Here is a tiny trained network, its code and every weight. The questions are about switching its units off for an input and a target symbol, where a switched-off unit gives its printed mean instead of its output.

import numpy as np


def w(rows, s, z=0):
    codes = np.array(rows[::2]) - 128.0
    scale = np.full(codes.shape[1], s)
    scale[-1] = z or s
    return codes * scale


def f(y):
    return np.maximum(y, 0)


def softmax(a):
    e = np.exp(a - a.max(-1, keepdims=True))
    return e / e.sum(-1, keepdims=True)


def log_softmax(a):
    a = a - a.max(-1, keepdims=True)
    return a - np.log(np.exp(a).sum(-1, keepdims=True))


def net(x, mask):
    ids = ['αεθμξπτψ'.index(c) for c in x.split()]
    T = len(ids)
    res = E[ids] + P[:T]
    u = 0
    for l in range(2):
        q, k, v = (res @ M[l].T for M in (Q, K, V))
        z = softmax(np.where(np.tri(T) > 0, q @ k.T / 3**0.5, -1e9)) @ v
        res = res + np.where(mask[u], z, O[l][:, -1]) @ O[l][:, :-1]
        u += 1
        y = f(res @ A[l][:, :-1].T + A[l][:, -1])
        res = res + np.where(mask[u : u + 12], y, B[l][:, -1]) @ B[l][:, :-1]
        u += 12
    return log_softmax(res[-1] @ U[:, :-1].T + U[:, -1])


Q, K, V, O, A, B = {}, {}, {}, {}, {}, {}
E = w([
[133,173,102,103,56,147,179,91,74,114],'α',
[166,147,94,123,115,77,145,217,182,31],'ε',
[135,124,96,88,197,164,233,112,194,8],'θ',
[162,99,138,140,244,53,117,147,134,106],'μ',
[189,174,59,173,103,224,120,183,101,128],'ξ',
[127,165,194,179,121,54,188,142,57,96],'π',
[200,82,95,195,164,107,122,199,153,100],'τ',
[128,170,137,57,161,97,190,68,129,59],'ψ',
],0.016)
P = w([
[150,55,218,209,59,165,22,80,122,25],'0',
[123,83,130,110,55,46,144,77,186,181],'1',
[136,87,111,102,67,51,140,100,132,161],'2',
[138,98,88,106,89,81,157,124,114,132],'3',
[119,135,98,128,105,79,158,149,100,131],'4',
[122,130,74,112,125,123,171,156,96,129],'5',
[120,143,70,117,136,140,178,170,73,118],'6',
[118,153,71,101,155,173,190,183,74,134],'7',
[121,176,58,112,168,182,168,186,35,126],'8',
[86,176,62,98,188,208,217,216,63,141],'9',
[56,201,61,111,190,191,188,229,2,156],'10',
[52,237,31,126,224,246,210,232,12,131],'11',
],0.0077)
Q[0] = w([
[14,81,166,139,225,174,60,62,134,133],'0.h1',
[154,63,136,253,228,98,95,196,104,150],'0.h1',
[114,111,60,48,205,68,155,61,169,72],'0.h1',
],0.026)
K[0] = w([
[94,122,144,140,251,147,153,75,69,173],'0.h1',
[171,59,105,192,188,97,104,174,160,162],'0.h1',
[124,137,181,53,175,68,123,86,154,50],'0.h1',
],0.031)
V[0] = w([
[124,181,80,144,211,179,240,254,7,183],'0.h1',
[139,108,147,209,175,95,135,13,64,181],'0.h1',
[175,164,82,152,145,159,112,123,130,155],'0.h1',
],0.0072)
O[0] = w([
[142,91,148,91,61,61,152,35,191,92,165],'0.h1',
[185,160,122,10,120,172,130,188,179,2,2],'0.h1',
[36,103,119,109,185,63,246,120,229,76,142],'0.h1',
],0.0041,0.0053)
A[0] = w([
[157,80,146,57,96,131,127,143,124,166,91],'0.n1',
[141,177,95,57,182,79,83,95,120,202,75],'0.n2',
[143,93,142,87,104,107,97,135,157,178,125],'0.n3',
[130,152,111,77,112,181,87,210,151,78,86],'0.n4',
[139,82,85,79,53,42,54,27,249,101,77],'0.n5',
[138,145,115,49,103,111,128,131,120,156,101],'0.n6',
[79,93,86,82,110,130,129,129,109,167,53],'0.n7',
[174,135,42,88,126,112,130,150,131,140,206],'0.n8',
[94,162,86,105,130,101,78,161,176,178,90],'0.n9',
[78,99,137,118,164,145,88,110,165,237,3],'0.n10',
[109,110,106,127,132,122,106,64,171,190,97],'0.n11',
[141,137,124,59,68,101,117,158,208,86,51],'0.n12',
],0.013,0.0034)
B[0] = w([
[122,120,99,127,128,110,190,96,170,83,130],'0.n1',
[126,127,88,184,79,124,146,162,154,115,148],'0.n2',
[108,126,126,105,155,94,156,92,152,158,131],'0.n3',
[129,86,179,101,79,86,144,64,160,142,176],'0.n4',
[147,40,248,92,51,128,135,35,213,144,161],'0.n5',
[95,131,123,185,181,138,130,172,186,145,147],'0.n6',
[161,162,149,129,188,134,105,158,160,140,134],'0.n7',
[71,173,91,140,187,121,152,159,139,124,254],'0.n8',
[145,142,120,144,159,158,138,135,130,117,142],'0.n9',
[147,87,181,60,113,116,167,106,157,79,128],'0.n10',
[143,121,151,94,107,125,109,125,139,136,129],'0.n11',
[139,86,159,153,80,126,128,87,92,148,146],'0.n12',
],0.015,0.0091)
Q[1] = w([
[134,181,144,255,144,102,237,119,143,165],'1.h1',
[131,176,150,169,138,104,171,128,166,122],'1.h1',
[99,126,119,135,71,119,162,113,145,130],'1.h1',
],0.071)
K[1] = w([
[118,96,133,172,127,182,20,114,117,3],'1.h1',
[133,93,187,149,119,160,81,128,160,94],'1.h1',
[181,122,162,151,167,166,70,149,101,101],'1.h1',
],0.053)
V[1] = w([
[101,189,189,37,191,124,124,79,51,78],'1.h1',
[80,196,163,152,67,8,111,207,73,107],'1.h1',
[178,49,157,112,222,78,83,153,133,114],'1.h1',
],0.014)
O[1] = w([
[72,89,112,182,211,138,146,79,125,202,17],'1.h1',
[183,164,170,136,177,90,253,112,132,182,143],'1.h1',
[148,78,178,166,120,210,113,211,114,157,254],'1.h1',
],0.011,0.0099)
A[1] = w([
[127,141,52,12,83,100,91,132,137,111,71],'1.n1',
[157,228,127,100,154,57,119,63,155,152,99],'1.n2',
[124,152,126,2,81,138,73,205,135,135,100],'1.n3',
[231,164,154,140,107,119,127,112,158,176,128],'1.n4',
[109,38,191,161,73,69,150,64,246,101,136],'1.n5',
[97,134,96,75,162,73,93,30,98,154,72],'1.n6',
[151,40,241,178,34,116,121,22,205,113,96],'1.n7',
[130,25,248,71,77,89,127,28,130,186,1],'1.n8',
[203,88,211,103,160,138,151,60,126,212,55],'1.n9',
[117,94,119,170,142,122,33,35,120,225,163],'1.n10',
[37,115,94,126,103,138,39,121,128,158,116],'1.n11',
[155,120,124,120,163,83,138,42,124,164,66],'1.n12',
],0.0091,0.0058)
B[1] = w([
[94,230,160,250,170,148,114,225,126,133,215],'1.n1',
[185,68,64,165,70,172,49,190,114,123,193],'1.n2',
[64,67,110,199,131,86,220,2,127,112,252],'1.n3',
[84,98,119,45,143,145,209,129,137,110,209],'1.n4',
[139,149,182,112,85,137,95,103,79,116,224],'1.n5',
[221,95,149,165,67,92,166,131,127,206,148],'1.n6',
[164,202,136,69,139,99,22,109,127,173,218],'1.n7',
[127,111,60,156,198,169,189,155,148,149,150],'1.n8',
[82,150,173,153,66,95,92,143,118,72,202],'1.n9',
[124,141,189,103,150,120,206,43,140,101,166],'1.n10',
[129,75,112,14,111,101,148,200,115,90,185],'1.n11',
[108,53,60,133,119,197,150,130,143,65,166],'1.n12',
],0.0091,0.014)
U = w([
[208,103,35,162,101,124,150,155,77,183,101],'α',
[137,118,145,184,126,206,136,221,78,204,55],'ε',
[151,77,215,174,1,133,161,129,63,116,254],'θ',
[118,196,73,190,123,87,128,171,82,135,115],'μ',
[217,180,114,98,120,104,228,221,95,156,80],'ξ',
[117,120,107,149,187,108,183,107,88,193,131],'π',
[116,93,32,177,149,152,254,253,81,130,169],'τ',
[94,85,68,83,112,126,131,199,54,133,44],'ψ',
],0.0031,0.004)

Each question gives the input, a string of symbols that net reads in full, and the target symbol t.
The units are the heads (3 rows each of Q, K, V and O) and the neurons (one row each of A and B). Each row of codes is followed by its name. A weight is (code - 128) times the scale printed after its matrix; where a second scale follows, it is the last column's (O, A, B and U).
mask holds one flag per unit, layer by layer, with each layer's heads first. A switched-off unit (its flag False) gives its mean, the last column of its rows in O or B, instead of its output. The means were averaged over made-up inputs and are rounded, as every weight is.
A unit's drop is (log p(t) with every unit on - log p(t) with that unit switched off) / (log p(t) with every unit on - log p(t) with every unit switched off).
The circuit of an input: a set's keep is (log p(t) with only the set's units on - log p(t) with every unit switched off) / (log p(t) with every unit on - log p(t) with every unit switched off). Starting from the 12 units with the biggest drops (on a tie, the unit counted first), units are removed one at a time, each time the one whose removal leaves the highest keep (on an exact tie, the one counted first), for as long as the keep stays at least 0.8.
units of the circuit, in order: the units of the circuit, biggest drop first
top k neurons: the k neurons with the biggest drops, biggest first
top k neurons in layer l: the k neurons of layer l with the biggest drops, biggest first
input π θ ε ε θ, target τ: units of the circuit, in order -> 1.h1; 1.n12
input θ α μ, target ψ: units of the circuit, in order -> 1.h1; 1.n11
input ξ ε α ε ε ξ μ τ π ξ θ, target μ: units of the circuit, in order -> 1.h1; 1.n1
input α ε α π τ π, target α: top 3 neurons -> 1.n2; 1.n6; 0.n5
input ε ε ε μ ε ψ ε θ ε ξ π, target ξ: units of the circuit, in order -> 1.h1
input μ ε π ε θ ε τ ξ τ τ θ ε, target ε: units of the circuit, in order -> 1.h1; 0.h1
input ξ τ τ μ θ ε ξ ε ξ τ, target μ: top 2 neurons in layer 1 -> 1.n1; 1.n4
input ψ ε ε ε α ε θ μ, target π: top 2 neurons -> 1.n10; 1.n8
input μ ξ ψ π ξ ξ ξ θ, target ε: units of the circuit, in order -> 1.h1; 1.n3
input τ ψ τ ε τ μ, target θ: units of the circuit, in order -> 1.h1; 1.n3
input ε μ ξ ξ μ θ τ π θ ξ ξ ψ, target ξ: top 2 neurons in layer 1 -> 1.n3; 1.n4
input ξ ψ ε π τ ξ α, target μ: top 3 neurons -> 1.n1; 0.n8; 1.n7
input ε π α α, target τ: units of the circuit, in order -> 1.n7; 1.n5; 0.n4
input ψ ψ ε μ ξ ε ψ ξ θ ε θ ψ, target π: top 4 neurons -> 1.n10; 0.n4; 1.n2; 1.n1
input ξ ξ μ θ ψ ξ ξ ψ μ, target μ: top 2 neurons in layer 1 -> 1.n1; 1.n4
input ε μ α θ ξ ψ τ, target ξ: top 3 neurons in layer 1 -> 1.n3; 1.n4; 1.n7
input τ ε π τ μ τ θ ε τ ψ θ, target θ: units of the circuit, in order -> 1.h1
input μ ε τ ξ ψ ξ ε ε τ μ ξ ξ, target ε: top 2 neurons -> 1.n3; 1.n4
input ψ θ ψ, target π: top 3 neurons -> 1.n10; 1.n2; 1.n1
input ε ξ μ ψ ψ θ, target ξ: top 3 neurons -> 1.n3; 0.n8; 0.n5
input α τ ξ α τ α ε θ θ ξ, target α: units of the circuit, in order -> 1.h1; 1.n6; 1.n2
input μ θ θ μ π ψ α ξ θ ε μ, target ε: units of the circuit, in order -> 1.h1
input θ θ ψ ε, target ψ: top 2 neurons -> 1.n11; 0.n8
input θ θ ξ ψ ε ξ θ μ α α ε, target ψ: top 2 neurons -> 1.n11; 0.n2
